-14   4   3 -29  16  35 -18  12  18  -2 -13  26  51  21  36 -17  38 -11  -4 -13   8   1 -16  32  10 -15   3  -5 -13   2  63  -2  18 | vig
  0  20  -9 -11  19  11 -13   1  11  -7 -23  16 -16  15  -1 -17  12  12  -4 -11  22  23  19   6  26  -1  17  -9  18  -8   6  27   1 | Lipo
-44  49   3 -13  46   7   1   4 -35  -1   9  22 -30 -31  -8 -13  -1 -12  -5  47 -13  22 -17  23  27  28  25 -20  15  -5 -23  25  37 | ful
 31 -44 -17   5  -7 -22 -35   1  55   7  28   9  41  45  27 -24  10  24  -1   0  -1  22 -20  10  -7 -37 -10  12 -19 -34   4 -11  41 | Lipo
 -6 -27 -35  17 -15 -32 -36  -5 -21  -4  18  -7   8  35  34 -37  34 -19 -27  18  24  11  52  24 -21   3  -3  -3 -12 -14  17  -1  18 | Lipo
 47 -25  -2  -2  -9 -21 -28 -12 -10   4 -50  26 -15  46  -8 -32   2 -37 -31  26  27  36  13  41  24 -26   2 -49  22  -1 -25  -8  90 | Lipo
-11   9   0 -24 -30  24 -18 -24  25   2 -24  28  25  33  37 -27  47   6   5 -20  25  12  28  36 -12  -7  -3 -43  32   3  26  46   4 | Lipo
  7 -13   9  26 -36 -15  30  20  75 -14 -29 -24 -17   6 -16   5  -2 -15  40  16 -81 -10   8   1  17 -22 -52  17  -8 -13 -39 -15  39 | nav
 26  21   4 -13  49 -26 -36  12 -14   8  49  44  37  22  18   7  17  28  29  54 -12  -2 -32  28  32  30 -31  -8 -23  17   2 -11  47 | baz
  1 -35  36 -30 -19  50  48  47  29 -22 -39  -7  -2  18  37  -4  14   3 -16  -3 -13 -27  51  21 -13   0  27 -33  24  19  19  16   8 | nis
-28  22   0  21  14  11  25  28   1  20  40   9 -42 -20 -12  -8 -11  61  19  29 -44 -20  26 -19 -24  22   3 -28  -2 -22 -17  29  -8 | fogo
-70 -13  -5  -8 -18  44  11  26  28  20  21 -22  14  17  -1 -12  26  34   0 -14  24 -32  33  31  30  51 -40 -79  62  -9  10  25  -5 | fogo
 10   7   1 -31 -17 -28 -17  12 -13  38  15  83  13  -5  29 -33 -18  36  15   3 -27  -6 -55   2 -22 -22  17 -26  14   2  -4  28  33 | baz
 34 -55 -32  11   9  -7  32  40   0   5  44 -23  -8 -14 -18 -28   1  32   1 -24 -14 -14  37  16  29   4  -6 -14  13 -31 -35  -8   3 | baz
 34   6  26 -49  41  49  14 -15  -4  17  10   2 -14   8 -12  -8  22  -8  20  31  10  19 -37  57  21  -1 -28  -6   2  41 -14 -33  58 | fogo
  7  17   4  -8  14  16 -12  -4 -22 -12  16  34 -23   2 -28 -34  32  10  25  -8 -62   8  30  33  18   5 -17  37  16  51  16  16  47 | vig
  5 -35  -1  -4   1   3   1 -13 -39 -11 -11  11  15  -8  20   5   8 -91   5  42  37  27  38  11  20 -23  10 -12 -28 -37 -17  15   7 | nav
-31  62  -9 -24   0 -29 -33  13  14  -6   8  52  29   3  10 -46   6  41  23  10 -23   5 -32  21  13 -23 -27  41 -11  -4  23   3   0 | nav
-39   5  11 -45  56  22  -8  -4  16  11  11 -44  22   1   1   0  36  27  21  37 -17  -5  10  35  38   7 -34 -62 -18   6 -26  52   2 | fogo
 60 -21  -8  22   8 -16 -25 -43 -40  20 -13  28  34  -7 -55 -38 -13  19   8   6 -30 -12 -52  -3  19 -22 -15 -17 -20  -3 -26  57  59 | baz
 16 -22 -19  10  -6   4  21  24   5  13  14  30 -15   9   1 -41  -9  16  12  24 -18   4 -19   8  31 -39 -40  27 -10 -40 -13 -31  49 | nav
 53  -2  -2  27  11  11 -25 -29 -58  16  15   9   7  -9 -32 -53  35  -1   0  -5   2 -14  54  31 -30  19   4 -25   1   7 -28  19  43 | vig
 27   4  -6  35 -12 -29 -16   2  24 -21 -22  10  15  31 -41 -32   9   0   3  14 -12   3  17  23  50 -12 -43  18  -1 -22 -11 -25  46 | nav
 -5   1 -17  24  -5  48  62  -8   4  23  -9  50 -25 -26 -34   8   0  30  33  12  -7  -7   7 -15 -52   2 -23 -15  17  11  22  36 -18 | vig
 26 -65 -25  23  43  30  39 -11 -49  14  48  12   6 -30 -28   4   7   2  24  44  19   7  34 -13 -42   3 -10   4 -37  -2 -16  34  -7 | vig
 32 -53 -21  19  -2  -6 -30  38 -56 -14  28 -29 -42   6 -10  -5 -20 -51 -39  27  -6  33  61  10   7  16  23 -25  11   8  -4 -21  38 | Lipo
  2  32  -6 -15  35  -1   3  55  63  10 -22  -7 -15  29   6 -56  32  74  -4  65 -34   1 -21  13  -4  -6 -26 -15  -2  14  19 -24  35 | nav
-10  60  23 -41  19 -38   2  36  34 -33 -28 -13  30   6  23 -35  12  18   7  -8 -46 -27 -60  44  29  -2 -12  41 -32  29  -1 -38  39 | baz
 36 -41   1 -27  26  39 -28  10  13  24  28 -23  19 -19 -21  40 -14 -11  13 -23   4  11 -28 -12   5  -2  16  -9  -6   9  12   1 -28 | fogo
 56 -10 -37 -12  48  29  18 -17  49  55 -37   6  13  12  37  -2  40  -9  32  41  47  11 -61   2 -49 -14   2   9 -58 -34 -16  14  44 | Lipo
 -8  47   9  16   4 -29  -6  38   9 -17  -5   6 -19  13   5  -8   6  26 -14  19 -34 -14  22   9  16  32  10 -46  21   7  20 -15   6 | baz
-28  -9   5 -21 -14 -32 -51  12  17  16  13  14 -13  37  35 -29  -1  36 -14 -30 -46 -25   6  -9  36 -17  -3  17  33   3   2   4  24 | nis
-29  81  22 -10  27  11 -52   9 -24 -27  18   9  -1 -19  20  -5   7  -5 -22 -15 -48  11 -15  22  45   8  30   2   0  -5  44 -10  -5 | ful
 41  28   0 -16   3  37   3 -24 -22   5 -45  58  60 -31 -34  40   2  19  45  -4  10   0  -7  25 -15 -10 -26 -35 -29  34   5  58 -15 | Kup
 14  29 -10   2 -42  20  21 -30 -11  -4 -58  79  19 -30 -24  43  -5  -5  35 -25  -1  12  33  17 -17 -33  -7 -34  -1   9  22  55 -37 | Kup
  4  38  29  28  24  -9  15 -13 -15 -29  14  38  19 -31 -27  16 -23  41  11  12 -27  -4   0  -1   9  -8  -4  -2 -26 -22 -21  28 -19 | ful
 -2  -3  15  -4  34  20 -10   8 -30  -2  69   3  32 -48 -18  22 -51  20   0  -2 -11  12 -55   2  32  -4  -5 -17  -5 -28 -26  -5  -9 | ful
 27 -18 -34   2  61  -8 -31  24  22  44  36  -2  24  31 -14 -55  25  63  -1  32  56   6   2  20  68   7 -37 -40  13 -66 -54 -15  44 | nav
  6  23  22   3 -34  18   1   6 -10  24  22  53  11 -43  54  31 -12  13  19 -24 -42 -28 -17 -12 -60 -12  13 -26 -10 -16  15  13 -39 | ful
 11  36  19  42  -3  11 -21  -4   2 -13  35 -38 -50 -25 -36 -42   5 -18 -13 -14 -75  12  15  22  12  37  45  -7  46 -18 -46 -15  72 | ful
-40  -6  -3 -24  18 -12  42  15 114  12 -48 -39 -11  21  18 -32  52  40  17  27  25  -8   1 -24 -29  -4  -5   2  17   3 -29  10 -25 | nav
 22 -26  15  -1  20 -13  19   4  56 -21 -21   6 -20  28  19  43  -8 -24  27  24 -18  30  -6 -14  32 -34 -11  33 -31 -11 -26 -13  32 | Lipo
 19  30  13 -18  41 -14 -42 -14   1 -26 -38  -7   5  31  11 -20  38  24  -5  -4  -7   7  37  14  39 -17  -3   0 -28  15  -3  35   2 | Lipo
-21   9  25  -3  24  27  -9  41 -28   5   7 -59  -1 -34 -37 -13 -36   1 -23   9  -7 -23 -10  -1   9  46  29 -67   8  -8 -39  14  21 | fogo
  2 -30  -1  -4   8  -6 -33  30 -17  19  -3  16  -6  26  21  -3  -2  25 -27  52 -59  -8 -11 -12 -10 -36 -13 -33 -42  19  67   4  15 | fogo
 -1  19   4  30   3   3 -19 -13   2  23 -10  10 -46  15 -19 -39   9  80  -7 -19 -42 -18   3 -37  33  -8 -12 -14  26   4 -25  12  43 | Kup
 68 -85 -13  20  19  63  50  24 -10  10  11 -24  22 -35 -11  22  26 -37  10  24  -3  -3  46  34 -20  20  13 -50 -23 -29 -34  32  31 | ful
-58   0   3 -25   1  28   4  12 -16   1  14 -40 -28 -20 -19   5 -21 -17 -18  -9   8   0 -16   0  16  18  -5 -15  31  27  21 -15 -31 | fogo
  6  32  21  -5  -7  52  22 -21  31  14 -30  16  -8 -32  32  40  25 -60  48 -15 -31   1  15   1 -42  -6  30 -30 -10 -17   0  32  -9 | vig
-20   5   7 -38  39   9   4   7  50  -2   3 -41 -44  -6  -4  26  12  58  15 -16 -43  -6  51 -23  19  -3   1  -9  36  33 -10  37 -73 | nis
 68  29 -12  16  17   0 -50 -27  28  15 -28  14  13   4 -32  26  19  -7  30   0 -46  23 -20  12  17 -18  -6   5 -30  10  -3  -3  51 | Kup
 25 -22   9  -4  50 -20 -20  47   9   0  24  17  18  24  27  34 -15  22   8  75 -44  -6   6  -6   9  -1   0  -1 -50  -5   2   3  35 | nis
 47 -69 -10  52  -1  40  62   7  63  10 -36 -54 -44  -4 -37  40   1 -22  22  18  10   5  45 -46 -37  32  15 -34  16 -16 -54  33  12 | Lipo
-29  42  -3 -64  20 -19 -47  25 -25  30  55  71  27   3  40 -41  -6  49   5  23  -8  10 -52  47 -15 -25  -1  -3 -17   7  29 -10  18 | fogo
 25  -8   9  15   0  -2 -36   0  18   3  12  42  36  23 -10  30  19  33  31   5 -14   2  20  -2  17  21 -19 -14   5  26  -5  18  32 | Kup
-57 -26 -26 -16  32 -29 -21  47  65  -3 -16 -38 -20  46  54  33   2 -44 -31  43 -13  12  -5 -12  52  -5  13  14  -8 -26  40 -41  13 | nis
 56   3  21   5  26  -9 -25   0 -25  -5  90  19   9 -12  40 -21  42  38  17   8 -59  -2  47  36 -29  -2  14  21 -33  -4 -23 -10  17 | ful
-30  41  29  -8   0  12 -32 -28  -6 -13  45 -34  36 -50  27  30   2 -76  16   4 -20  16 -22  32 -18  33  34 -29  -3 -19 -31   5   3 | ful
 45  66 -14   2 -21 -11 -25  -2  29   0 -43  31  -8  11 -26 -27  12  18 -25   6   1  37 -11  51 -51 -18  24 -25  22  35  44 -64  29 | Kup
 -6  18   6 -42  41  -2  24   9  48 -12   0   4  30   7  -9 -37  25  79  16 -45  19 -12 -12  27  65  -6 -12  -3  24  -7 -25  19 -18 | baz
---
 36  32  -3 -27 -22 -27 -13  16 -17   7  -2 -27   1  19  19 -23   8 -22 -40  -4 -65  36 -69  29 -28  26  11  -8  24 -97  26 -46  -2 | let
  32   33  -19  -33   11  -16    6    5    9   -8   -5  -30  -17   23   14  -14    4  -13  -14  -10  -44   16  -64   27  -12   -7    5   -6   20 -114    2  -42   -1 | vakuz
 -1  42   2 -14  27 -22 -11  11  19 -21  21 -43 -19   8 -16 -29  19 -41 -28   5 -77   2 -65  25 -14  15   4  -3  32 -75  55 -41   1 | bezar
  16   25   -1  -56   -7   -8    5   26    1    1   16  -17   -6   20   -2  -14    2  -28  -14  -19  -51   25  -65   30  -18   16   -5    0   31 -113    7  -58   -4 | dule
  1  32   3 -13  24 -28  -4   8  11 -14  11 -36 -11   5 -11 -26  19 -39 -39   6 -68  11 -59  25 -20  23   8 -13  23 -76  58 -33   0 | bezar
 50 -84  -7 -35 -52 -47  57  33 -27   7 -36  34  44 -27 -19   2 -12 -37   7 -32  18  36 -55  70  -4  28 -11 -29  -7 -89 -24 -50  11 | dule
 36 -63   1  -9 -58 -46  39  37 -18  -4  -1  32  -1 -35 -51 -22  -5 -40  15 -33  -5  16 -41  59 -18  -3  -7 -30  -2 -56 -15 -49  10 | dule
-28  10 -21 -16  83  51  -2 -32  30   0 -34  -4  27  -6  -1  10  20  -4 -32  28 -33 -23 -24 -26   4   5  11 -28  16 -27  57  28  11 | bezar
 39 -52  -9  -5 -19 -68  42  27  -1  -6 -28   5  24 -21 -36  -2   6 -49  -1  -6 -10  -6 -42  63  -8   4   3 -38   5 -55  13 -36  23 | bezar
  19   24   18  -25  -14  -12   -8   13   -6  -17   26  -37   -5   -7    5  -26  -18  -28  -37   -5  -47   25  -62   26  -15   30   -4  -14   21 -100   42  -46   -2 | mav
 57 -78 -13 -10 -60 -67  56  31 -17   9 -34  22  34 -14   3 -16  -7 -26   4 -17  -1  19 -34  55   6  42 -10 -30 -32 -87 -11 -22  13 | lokef
 52 -49   1 -11 -47 -49  33  32  -8   1 -13  23   1 -19 -28 -15  11 -33   5 -26  -9   5 -43  57  -7   1   7 -35   0 -78  -2 -23  19 | fufos
  0   3 -12 -54 -17  -4   5  14 -14   7  31 -18   9   0  16 -20  -2 -24  -9 -16 -24  29 -46  25   5  29  -6 -11  20 -87  14 -35  -9 | dule
 53 -57  -7  -4 -51 -51  37  24 -13  11 -24  19  16 -26 -19  -4  -2 -41   7 -20   3  15 -39  62  -6  13   5 -35  -2 -83  -2 -25  19 | fufos
 -4  27 -17 -11  62  67   2 -25  41 -21 -17  -1   2   2  -1  -6  31   9 -22  71 -49 -28 -40 -27   2 -11   6  -6 -10 -52  41  14   9 | pel
 29   5  -4 -32  21  48  -6   0  14  18 -33   7  13  63  25  25   5  24 -35  18 -46  13 -22  -8 -36 -17   8 -10 -28 -64  12 -10   9 | let
  16   44    7  -23   32   -7   -8    8   12  -15   15  -25  -34  -17  -25  -31    8  -24  -22    4  -45   10  -72   11  -17   22    6  -16   42 -101   25  -56   -2 | gup
 -3   9 -12 -28  61  63   0 -27  31  14 -36   5  12 -24  -4  15   1   0 -29  30 -22 -13 -27 -35   7   0  15 -40   4 -57  43   7   8 | gup
 43 -53  15  -8 -55 -41  36  27  -8   3 -11  38  -8 -46 -63 -23 -13 -30   1 -24  -5  17 -44  58  -7 -10   6 -30   2 -47  -9 -50  15 | dule
 47 -73   9 -41 -48 -61  55  41 -31   8 -43  20  46  -9   9   0 -16 -32   2 -10  19  20 -28  75  19  34 -13 -33 -34 -75 -17 -28  12 | Rasor
  29   39    4  -11   -2  -24   -6   18    3  -20    1   -8  -27   -3  -16  -40   14  -10  -18    7  -63    9  -60   28  -36   15    7  -14   41 -114   31  -46    0 | gos
 -1   4  11 -21  26  59  -6 -19  21  -1 -26   7  11  -9   6   7 -24   2 -33  14 -34  -1 -23 -12   0  -4   1 -26  -5 -61  37   3   7 | mav
-17  17  17 -17  72  71  -9 -10  47 -12 -15   0 -15  12  -6  13  18   8 -20  40 -22 -45 -40 -12 -17   3   9 -14   7 -51  40  -5   7 | mar
  1   6  -4 -22  61  42  11  -7  38   0 -38  -4   9  41 -18  16  30  -2 -32  22 -66 -11 -33 -10 -38 -22  12 -32 -29 -66  62   5  15 | bezar
 32 -54 -21 -14 -19 -75  43  23  -2  -5 -22   0  33 -20 -13   2   3 -50   0  -2   0  -8 -41  62   4  22  -4 -35  13 -57   7 -27  17 | bezar
  9  13 -19 -37  12 -11   6  12 -11  -9  19 -34   7   2  38 -19   5 -20  -3 -13 -21  13 -36  22  12   4   4  -2  16 -86   3 -25  -5 | vakuz
  29   42   11  -48    7  -12    0   25    2    3  -12  -31   -6   39   10   -4  -12  -19  -10   -1  -54   20  -56   35    1   16  -13    4   20 -111    7  -52    3 | Rasor
 54 -42  -2   1 -37 -55  30  31   3  -3 -15  20  -7 -37 -46 -17   1 -51   7 -16 -23   1 -56  59 -12   7   5 -23  13 -72   9 -32  20 | fufos
-13  22   8 -17  60  76 -10 -13  47  -8 -25  -3 -14  12  -1  15  26  13 -20  37 -33 -43 -42 -22 -20   0  13 -26   2 -55  50   5   7 | mar
 -1   7  15 -20  31  57  -5  -8  20   7 -37  20  23   0   2   1   4  10 -30  26 -40  -2  -2  -4 -17 -16  12 -30 -12 -69  38  -1  10 | gos
  25   24    0  -26  -11  -19   -5   14    2  -17    9  -15   -8    9    1  -33    9  -12  -32    6  -56   10  -52   25  -25   18    4  -17   29 -113   35  -37   -2 | gos
 52 -65  31   5 -46 -56  39  33  -3   1 -37  16   9 -34 -45   3 -13 -43 -11 -20   8  13 -53  72 -20   5   3 -45   4 -69  -2 -42  16 | mar
  7  21  -4 -14  49  58  -4 -24  39   0 -16  11  -3   3  -6   1   6   4 -28  29 -32 -12 -19 -18 -22  -1  12 -17 -11 -47  37  11   4 | Lugi
-18  28  33 -15  50  83 -23 -18  26 -11  -3  -5  -5 -14 -17  -6 -20   9 -29  15 -34  -6 -11 -16  -1 -16  -1 -12  -7 -31  37  -2   8 | mav
  2  33  -6 -12  48  66 -23 -18  25   2 -26   7   0  14  18   4  17  20 -34  41 -50 -20 -32 -28 -20   1  15  -3   1 -31  35   1   8 | let
 57 -46  14 -13 -38 -57  39  32 -10  -3 -32  12  14 -32 -34  -5 -23 -35  -4  -2   1   8 -41  62   2   7  -9 -34  -3 -52  -4 -42  23 | Rasor
 49 -81  14 -13 -72 -57  49  27 -27 -12 -22  21  23 -31 -11 -13 -32 -37   6 -16  16  18 -33  79  -2  31 -12 -34 -38 -74  -9 -39   7 | mav
 10   9  -6 -40  18  58   8   2  35   7 -15  14 -11  31 -15   6  20   6 -23  16 -62  -5 -45 -12 -43 -21   8 -29 -28 -83  42 -22   7 | dule
  0  -1  17 -13  44  68  -6 -14  30  20 -49   8  10   5 -12  29  -9   0 -36  12 -18   4 -28  -6   6  -8  11 -30   4 -60  36   2   8 | mar
 43 -46  32   8 -29 -42  22  16  11 -10 -18  36 -27 -65 -75 -25 -27 -35  11  -9  -5 -11 -31  50  21 -23  11 -17   3 -19 -18 -53  15 | gup
 47 -61   0   9 -44 -49  38  24 -16 -11 -19  21  -2 -30 -41 -21  -9 -38  15 -30  -2  11 -26  67  -2 -32   6 -25 -26 -46 -22 -42  13 | vakuz
 58 -60  -5 -18 -33 -52  38  17  -5   6 -26  13  14 -44 -46   3 -25 -40  -4 -14  19  15 -38  47   4   2  -2 -47   2 -59 -13 -45  15 | gup
 56 -41  21  11 -40 -44  28  21  -5   1 -21  37  -8 -49 -56 -24 -23 -39   7 -24  -7  19 -18  59   0 -11  11 -14  -2 -30 -14 -29  10 | Lugi
  9  13  11 -18  25  61  -2 -14  33 -14 -11  -8  -8  21  -2  11  -7  17 -19  24 -41 -13 -29 -12 -43 -18  -2 -27 -27 -68  38 -12  11 | mav
  14   39   14  -32    4  -19    5   22    7  -17   31  -11  -45  -15  -35  -52   18  -17  -18  -10  -57   18  -86   30  -45   19    5   -7   38 -104   24  -53   -3 | dule
 11  15 -13 -22  49  63  10 -18  29  -4 -34  -2  23   1  -5   4  14   0 -21  39 -49   0 -36 -20  15 -26   2 -12   1 -69  26  20  14 | pel
 35 -63  33   9 -51 -43  33  31 -10  -1 -27  18  -1 -27 -37  -3 -11 -40   8 -22  10   9 -33  73 -16   0   1 -41 -11 -58 -10 -40  11 | mar
  17   55    4  -11   28  -12  -13   12   13  -15   28  -30  -40  -13  -12  -37   21  -22  -23    0  -56   12  -79   14  -27   33    7    4   55 -100   41  -25    2 | fufos
  24   44   21  -14   -3  -17   -7   12    3  -24   21  -33  -35  -18  -24  -41  -14  -23  -14   -4  -54   21  -73   35  -30   22   -3   -9   28 -103   33  -54   -2 | mav
 27   3 -14 -22  26  51   4  -6  34  -1 -42  22   5  29  -5   8  22  27 -20  37 -54 -18 -25 -14 -40 -24  14 -39 -23 -87  49  -4  13 | gos
 57 -62 -10 -12 -49 -64  49  39  -8  -1 -16  16  19 -20 -18 -28   2 -27  12 -19 -16  -3 -41  51  -1  22  -7 -31 -10 -85 -10 -27  19 | lokef
 11  24  -4 -29  25 -28  -1  17  10 -14  10 -39   0  24  -5 -14  12 -40 -40  -1 -64  15 -61  26 -10  24   1  -5  29 -86  48 -39   1 | bezar
  0  21 -18 -13  63  62   2 -24  45 -27  -8  -5   7   8   0  -1  24   3 -26  71 -50 -35 -43 -28   1 -15   4  -1   1 -51  38   9  13 | pel
  2  34  13  -5  67  72  -7 -15  40 -16  -8   0 -35   0 -30 -13   8  11 -29  17 -46 -12 -25 -13 -20 -51  18  -9 -16 -46  28 -10  13 | vakuz
  1  14 -15 -33  31 -14   1  13  -5  -4   1 -34  16  28   5  -7  10 -35  -1 -11 -47  17 -40  29   5  18  -4  -1  24 -83  25 -31   0 | bezar
 24  39   3 -44  14 -14 -11  23 -18  -1   0 -21  -1  26  14 -30  13 -12 -12  -9 -54  22 -65  32 -19  27   5  16  36 -97  -1 -41  -2 | let
 51 -55 -10 -16 -42 -59  39  14   0   8 -31  14  12 -43 -38  -1 -19 -45   4  -4  13   2 -41  56   6  12   0 -47  -4 -66  -9 -50  11 | gup
  0  21   9 -12  33  59 -22  -6   9  14 -21  11   0   8   5  -7   7   5 -31  26 -50   3 -14  -6 -14  -7  18  -7 -16 -28  33  -8   6 | let
 53 -51  11  -2 -47 -42  20  21 -35  17 -44  33  18 -31 -36 -17 -18 -19  20 -31  -6  29 -20  57   4 -13  10  -7  -1 -14 -33 -25  12 | let
 49 -29  36   8 -32 -40  23  26  -6  -3 -28  27 -20 -47 -64 -24 -29 -25   9  -6 -14   7 -27  57  14 -18   2 -17  -2 -19  -7 -39  21 | Rasor
 52 -63   7  10 -43 -46  29  25 -20   9 -21  20  16 -21 -39   5 -17 -37   3 -36  12  37 -22  56 -11   0  -3 -21  -4 -49 -14 -24  17 | fufos
 27  16 -13 -25  27  49  -5  -6  16  16 -33   3   5  42   9  12  16  16 -35  28 -53   2 -33 -14 -43 -11  15 -22 -22 -63  35  -4  11 | let
  11    9  -15  -39   -8   -7   -1   13  -17   16   13  -32   20   17   39   -4    3  -28   -1  -24  -27   36  -34   18    4   31   -3   -5   22 -102   18   -7   -4 | fufos
 65 -34  -9 -13 -42 -51  29  35 -19   6 -31  15  11 -17 -22 -18  10 -25   7  -6 -18   6 -58  62 -20  10   9 -27   4 -75  -7 -44  19 | let
 27  -1 -20 -26  36  50  18 -14  32  -1 -39  -4  31  31  -2  17  21   2 -27  46 -57   9 -43 -15 -20 -32   3 -27 -32 -85  39  10  14 | pel
 13  24   0 -34  49  56   4  -2  36   0 -24  -2  -8  30   2   9  13  17 -27  39 -55 -24 -35 -23 -23 -17   4 -32 -20 -68  50   5  17 | Rasor
  9   3 -14 -22  35  56  -1 -11  35   7 -12   4   5  37  21  23  22   6 -31  21 -45 -12 -28 -26 -35 -11  11 -29 -13 -82  46  16  14 | fufos
 47 -80  26 -14 -38 -49  44  39 -12   5 -44  27  19 -19 -30   3  -9 -40   6 -22  13  17 -50  80   1  18   0 -34 -13 -81  -8 -40   8 | mar
 49 -59  23  18 -57 -56  26  18 -13   6 -39  41  16 -55 -52 -12 -32 -19  -1 -15   3  19  -3  54  -6 -25   8 -30   6 -23 -10 -24  17 | gos
  13   51   14  -15   29  -10   -7   10   13  -16   16  -26  -42  -21  -26  -34    9  -27  -28    5  -52   10  -73   10  -25   24    7  -15   41 -102   32  -52   -3 | gup
   7    5   21  -33    0   -3    1   25   -5    3    3  -24   -3   19    9   -5   -1  -28   -5  -16  -28   16  -46   38   -3   20    2  -10   21 -100   14  -35   -5 | mar
 -5  24  11 -16  37  66  -9 -20  37 -20  -9  -8  -5   0  10   9 -13  12 -30  33 -33 -24 -26 -20 -22  -1  -3 -17  -6 -51  38  -4   9 | mav
  10   13  -11  -40   14    1    3    8  -10   17   -4  -28   16   -3   16    2  -10  -29    1   -8  -19   27  -36   12   16   28    0  -15   21 -101   12  -36   -5 | gup
  5  11 -15 -49 -16 -10   6  22  -8   4  33 -16  -5   7   8 -21   1 -30  -3 -11 -37  16 -51  25  -5  23  -3  -5  27 -92  16 -46  -6 | dule
-15  24  10 -10  71  49 -13 -11  43  -6 -17  -3  -8  16 -26   6   7 -12 -35  26 -60 -16 -15  -7 -11 -24   9 -12  -3 -28  48  -8  13 | bezar
 21   9  -5 -32  33  46  -2  -1  12  12 -33  10   9  36   6  -2  28  20 -23  25 -54   2 -41  -4 -43  -7  17 -22 -34 -67  36  -4   7 | let
